Here is a tiny trained network, its code and every weight. The questions are about switching its units off for an input and a class, where a switched-off unit gives its printed mean instead of its output.

import numpy as np


def w(rows, s, z=0):
    codes = np.array(rows[::2]) - 128.0
    scale = np.full(codes.shape[1], s)
    scale[-1] = z or s
    return codes * scale


def norm(h):
    return h / np.sqrt((h * h).mean(-1, keepdims=True) + 1e-5)


def f(y):
    return y / 2 * (1 + np.tanh(0.7978845608 * (y + 0.044715 * y**3)))


def log_softmax(a):
    a = a - a.max(-1, keepdims=True)
    return a - np.log(np.exp(a).sum(-1, keepdims=True))


def net(x, mask):
    res = np.array(x, float).reshape(1, 2) / 4 @ E
    u = 0
    for l in range(4):
        y = f(norm(res) @ A[l][:, :-1].T + A[l][:, -1])
        res = res + np.where(mask[u : u + 7], y, B[l][:, -1]) @ B[l][:, :-1]
        u += 7
    return log_softmax(norm(res)[-1] @ U[:, :-1].T + U[:, -1])


A, B = {}, {}
E = w([
[195,111,176],'x0',
[158,248,148],'x1',
],0.012)
A[0] = w([
[136,120,206,50],'L0N0',
[123,255,36,111],'L0N1',
[133,56,145,97],'L0N2',
[120,224,140,252],'L0N3',
[22,127,124,24],'L0N4',
[119,66,129,32],'L0N5',
[73,58,167,237],'L0N6',
],0.0082,0.0017)
B[0] = w([
[99,98,5,133],'L0N0',
[150,148,206,255],'L0N1',
[116,253,100,171],'L0N2',
[126,62,194,242],'L0N3',
[168,118,111,159],'L0N4',
[136,169,108,150],'L0N5',
[166,159,151,206],'L0N6',
],0.0073,0.0042)
A[1] = w([
[205,114,139,82],'L1N0',
[137,204,28,255],'L1N1',
[3,171,167,119],'L1N2',
[124,95,110,46],'L1N3',
[98,61,217,126],'L1N4',
[193,205,149,76],'L1N5',
[111,24,103,117],'L1N6',
],0.015,0.004)
B[1] = w([
[113,102,165,204],'L1N0',
[46,9,197,182],'L1N1',
[202,101,101,213],'L1N2',
[102,163,77,130],'L1N3',
[86,135,160,216],'L1N4',
[141,146,89,254],'L1N5',
[141,211,72,243],'L1N6',
],0.011,0.006)
A[2] = w([
[1,116,133,160],'L2N0',
[183,172,129,77],'L2N1',
[210,226,171,156],'L2N2',
[147,90,139,61],'L2N3',
[119,70,28,190],'L2N4',
[90,237,33,133],'L2N5',
[177,142,124,5],'L2N6',
],0.0097,0.0029)
B[2] = w([
[112,3,251,153],'L2N0',
[100,101,107,159],'L2N1',
[89,83,44,254],'L2N2',
[223,78,227,125],'L2N3',
[220,217,82,172],'L2N4',
[179,164,170,189],'L2N5',
[105,104,118,127],'L2N6',
],0.0069,0.0078)
A[3] = w([
[150,5,29,60],'L3N0',
[115,100,190,7],'L3N1',
[116,162,119,174],'L3N2',
[82,81,148,73],'L3N3',
[162,67,126,23],'L3N4',
[212,101,201,177],'L3N5',
[138,108,85,148],'L3N6',
],0.014,0.002)
B[3] = w([
[174,47,84,254],'L3N0',
[60,132,138,154],'L3N1',
[156,118,93,157],'L3N2',
[93,163,215,150],'L3N3',
[201,134,49,168],'L3N4',
[91,37,93,219],'L3N5',
[124,76,255,162],'L3N6',
],0.0091,0.0068)
U = w([
[201,14,93,219],'0',
[205,189,85,236],'1',
[46,43,255,187],'2',
[98,161,220,4],'3',
[80,143,142,16],'4',
[107,159,228,2],'5',
],0.016,0.0071)

Each question gives the input, the list of numbers given to net, and the class t.
The units are the neurons (one row each of A and B). Each row of codes is followed by its name. A weight is (code - 128) times the scale printed after its matrix; where a second scale follows, it is the last column's (A, B and U).
mask holds one flag per neuron, layer by layer. A switched-off neuron (its flag False) gives its mean, the last column of its row in B, instead of its output. The means were averaged over made-up inputs and are rounded, as every weight is.
A unit's drop is (log p(t) with every unit on - log p(t) with that unit switched off) / (log p(t) with every unit on - log p(t) with every unit switched off).
The circuit of an input: a set's keep is (log p(t) with only the set's units on - log p(t) with every unit switched off) / (log p(t) with every unit on - log p(t) with every unit switched off). Starting from the 12 units with the biggest drops (on a tie, the unit counted first), units are removed one at a time, each time the one whose removal leaves the highest keep (on an exact tie, the one counted first), for as long as the keep stays at least 0.8.
units of the circuit, in order: the units of the circuit, biggest drop first
top k neurons: the k neurons with the biggest drops, biggest first
top k neurons in layer l: the k neurons of layer l with the biggest drops, biggest first
input [2,-8], class 1: top neuron in layer 1 : [L1N6]
input [-5,3], class 0: top 2 neurons : [L1N2 L1N6]
input [8,6], class 0: units of the circuit, in order : [L1N6 L3N5]
input [5,5], class 0: units of the circuit, in order : [L1N6 L0N2]
input [3,-3], class 2: units of the circuit, in order : [L1N2 L2N2 L3N0]
input [-3,3], class 2: units of the circuit, in order : [L1N6 L3N0]
input [-1,-4], class 1: top 3 neurons in layer 1 : [L1N6 L1N4 L1N0]
input [7,7], class 0: top 2 neurons in layer 3 : [L3N5 L3N4]
input [1,-2], class 2: top 2 neurons in layer 0 : [L0N3 L0N2]
input [3,-1], class 2: top 2 neurons : [L1N1 L0N1]
input [-5,5], class 0: top 4 neurons : [L1N2 L1N6 L2N2 L0N6]
input [5,-6], class 1: top 4 neurons : [L1N1 L1N6 L0N1 L2N5]
input [8,8], class 0: top 2 neurons : [L1N6 L3N5]
input [-3,-2], class 2: top 2 neurons : [L1N1 L0N3]
input [-2,-3], class 2: top 2 neurons : [L1N1 L0N2]
input [-5,4], class 0: top 3 neurons : [L1N2 L1N6 L2N2]
input [1,-4], class 1: top 2 neurons : [L0N1 L1N6]
input [-6,-8], class 1: top 2 neurons : [L1N6 L2N4]
input [-6,6], class 0: top 2 neurons : [L1N2 L1N6]
input [8,7], class 0: top neuron in layer 0 : [L0N2]
input [-1,3], class 2: top 2 neurons in layer 0 : [L0N2 L0N3]
input [-3,1], class 2: top 2 neurons in layer 1 : [L1N4 L1N6]
